Below is a small trained network, with its code and all its weights. Each question gives an input and a class and asks what happens when units are switched off, that is, made to give their printed mean instead of their output.

import numpy as np


def w(rows, s, z=0):
    codes = np.array(rows[::2]) - 128.0
    scale = np.full(codes.shape[1], s)
    scale[-1] = z or s
    return codes * scale


def norm(h):
    return h / np.sqrt((h * h).mean(-1, keepdims=True) + 1e-5)


def f(y):
    return np.maximum(y, 0)


def log_softmax(a):
    a = a - a.max(-1, keepdims=True)
    return a - np.log(np.exp(a).sum(-1, keepdims=True))


def net(x, mask):
    res = np.array(x, float).reshape(1, 6) / 4 @ E
    u = 0
    for l in range(4):
        y = f(norm(res) @ A[l][:, :-1].T + A[l][:, -1])
        res = res + np.where(mask[u : u + 4], y, B[l][:, -1]) @ B[l][:, :-1]
        u += 4
    return log_softmax(norm(res)[-1] @ U[:, :-1].T + U[:, -1])


A, B = {}, {}
E = w([
[177,172,215,77,112,5],'x0',
[170,1,165,99,124,51],'x1',
[28,167,27,118,7,86],'x2',
[106,45,150,92,172,112],'x3',
[78,138,56,172,204,31],'x4',
[120,54,250,190,148,133],'x5',
],0.0073)
A[0] = w([
[139,179,176,113,122,138,36],'0.n0',
[96,146,166,157,64,132,9],'0.n1',
[129,183,125,119,139,166,10],'0.n2',
[156,131,143,2,141,162,1],'0.n3',
],0.023,0.0041)
B[0] = w([
[135,235,140,105,167,123,245],'0.n0',
[111,163,147,35,77,194,248],'0.n1',
[145,144,97,134,55,140,224],'0.n2',
[101,62,181,253,27,68,255],'0.n3',
],0.015,0.0049)
A[1] = w([
[116,150,163,177,237,114,3],'1.n0',
[95,104,64,196,147,246,70],'1.n1',
[253,120,141,134,102,141,168],'1.n2',
[92,62,201,86,118,181,126],'1.n3',
],0.025,0.0025)
B[1] = w([
[191,163,10,150,176,169,206],'1.n0',
[6,121,235,129,231,117,245],'1.n1',
[106,104,194,46,147,154,200],'1.n2',
[218,153,141,55,107,130,219],'1.n3',
],0.019,0.012)
A[2] = w([
[56,110,21,84,160,21,130],'2.n0',
[52,95,20,8,93,71,142],'2.n1',
[188,73,87,120,134,178,5],'2.n2',
[192,45,206,100,187,108,62],'2.n3',
],0.017,0.0029)
B[2] = w([
[141,86,54,87,170,51,215],'2.n0',
[144,204,95,252,96,56,223],'2.n1',
[78,149,194,165,106,153,175],'2.n2',
[201,149,133,207,160,146,255],'2.n3',
],0.015,0.0077)
A[3] = w([
[143,18,146,123,142,139,44],'3.n0',
[73,32,30,117,172,178,2],'3.n1',
[176,165,106,65,253,80,66],'3.n2',
[68,93,54,133,211,89,70],'3.n3',
],0.02,0.0023)
B[3] = w([
[193,91,118,123,196,148,148],'3.n0',
[97,197,139,120,82,153,157],'3.n1',
[98,105,169,252,65,193,251],'3.n2',
[150,135,38,62,149,183,207],'3.n3',
],0.017,0.013)
U = w([
[120,162,41,192,159,200,185],'0',
[11,117,195,114,214,136,181],'1',
[184,178,128,30,73,158,25],'2',
[80,31,170,151,28,37,2],'3',
[210,98,230,170,133,180,225],'4',
[129,115,19,170,139,8,92],'5',
],0.013,0.0049)

Each question gives the input, the list of numbers given to net, and the class t.
The units are the neurons (one row each of A and B). Each row of codes is followed by its name. A weight is (code - 128) times the scale printed after its matrix; where a second scale follows, it is the last column's (A, B and U).
mask holds one flag per neuron, layer by layer. A switched-off neuron (its flag False) gives its mean, the last column of its row in B, instead of its output. The means were averaged over made-up inputs and are rounded, as every weight is.
A unit's drop is (log p(t) with every unit on - log p(t) with that unit switched off) / (log p(t) with every unit on - log p(t) with every unit switched off).
The circuit of an input: a set's keep is (log p(t) with only the set's units on - log p(t) with every unit switched off) / (log p(t) with every unit on - log p(t) with every unit switched off). Starting from the 12 units with the biggest drops (on a tie, the unit counted first), units are removed one at a time, each time the one whose removal leaves the highest keep (on an exact tie, the one counted first), for as long as the keep stays at least 0.8.
units of the circuit, in order: the units of the circuit, biggest drop first
k most important neurons: the k neurons with the biggest drops, biggest first
input [7,-7,5,-7,7,5], class 2: 2 most important neurons	(1.n1; 0.n1)
input [-5,-7,-6,-5,2,4], class 1: most important neuron	(1.n1)
input [-2,-8,0,-5,4,-2], class 1: 2 most important neurons	(1.n1; 1.n0)
input [8,-2,0,1,2,5], class 0: units of the circuit, in order	(1.n0; 0.n0; 0.n2; 0.n3)
input [1,6,8,-5,-7,-1], class 2: 2 most important neurons	(0.n1; 3.n2)
input [-4,4,-5,-1,4,3], class 0: 2 most important neurons	(1.n0; 0.n1)
input [4,-2,1,-6,2,1], class 2: units of the circuit, in order	(1.n1; 1.n0; 3.n2)
input [3,5,-2,-5,6,-5], class 5: units of the circuit, in order	(1.n3; 2.n0)
input [-1,3,2,-7,-2,1], class 2: 3 most important neurons	(0.n1; 1.n1; 3.n2)
input [-3,-8,5,-7,-8,6], class 2: units of the circuit, in order	(0.n1; 3.n2)
input [3,-3,-6,-7,-3,-7], class 2: units of the circuit, in order	(1.n1; 1.n2)
input [4,-6,-7,-5,-1,-4], class 2: units of the circuit, in order	(0.n2; 1.n1; 3.n2)
input [-2,-7,-3,-4,-4,3], class 1: 2 most important neurons	(1.n3; 1.n0)
input [6,7,-1,6,5,0], class 5: units of the circuit, in order	(0.n1; 1.n1)
input [2,-8,6,-8,-5,-8], class 2: units of the circuit, in order	(3.n2; 1.n0)
input [-6,-8,4,-3,5,0], class 1: units of the circuit, in order	(1.n1)
input [4,1,4,-1,-5,6], class 2: 2 most important neurons	(0.n1; 1.n1)
input [-1,1,8,3,0,0], class 5: 2 most important neurons	(2.n1; 3.n2)
input [4,-5,-8,-8,-5,-5], class 2: units of the circuit, in order	(1.n1; 0.n2)
input [-1,1,-3,0,3,5], class 0: 3 most important neurons	(1.n0; 0.n1; 0.n3)
input [7,7,8,-4,1,3], class 2: units of the circuit, in order	(1.n1)
input [7,1,-5,3,4,5], class 0: 4 most important neurons	(1.n0; 0.n1; 0.n3; 0.n2)
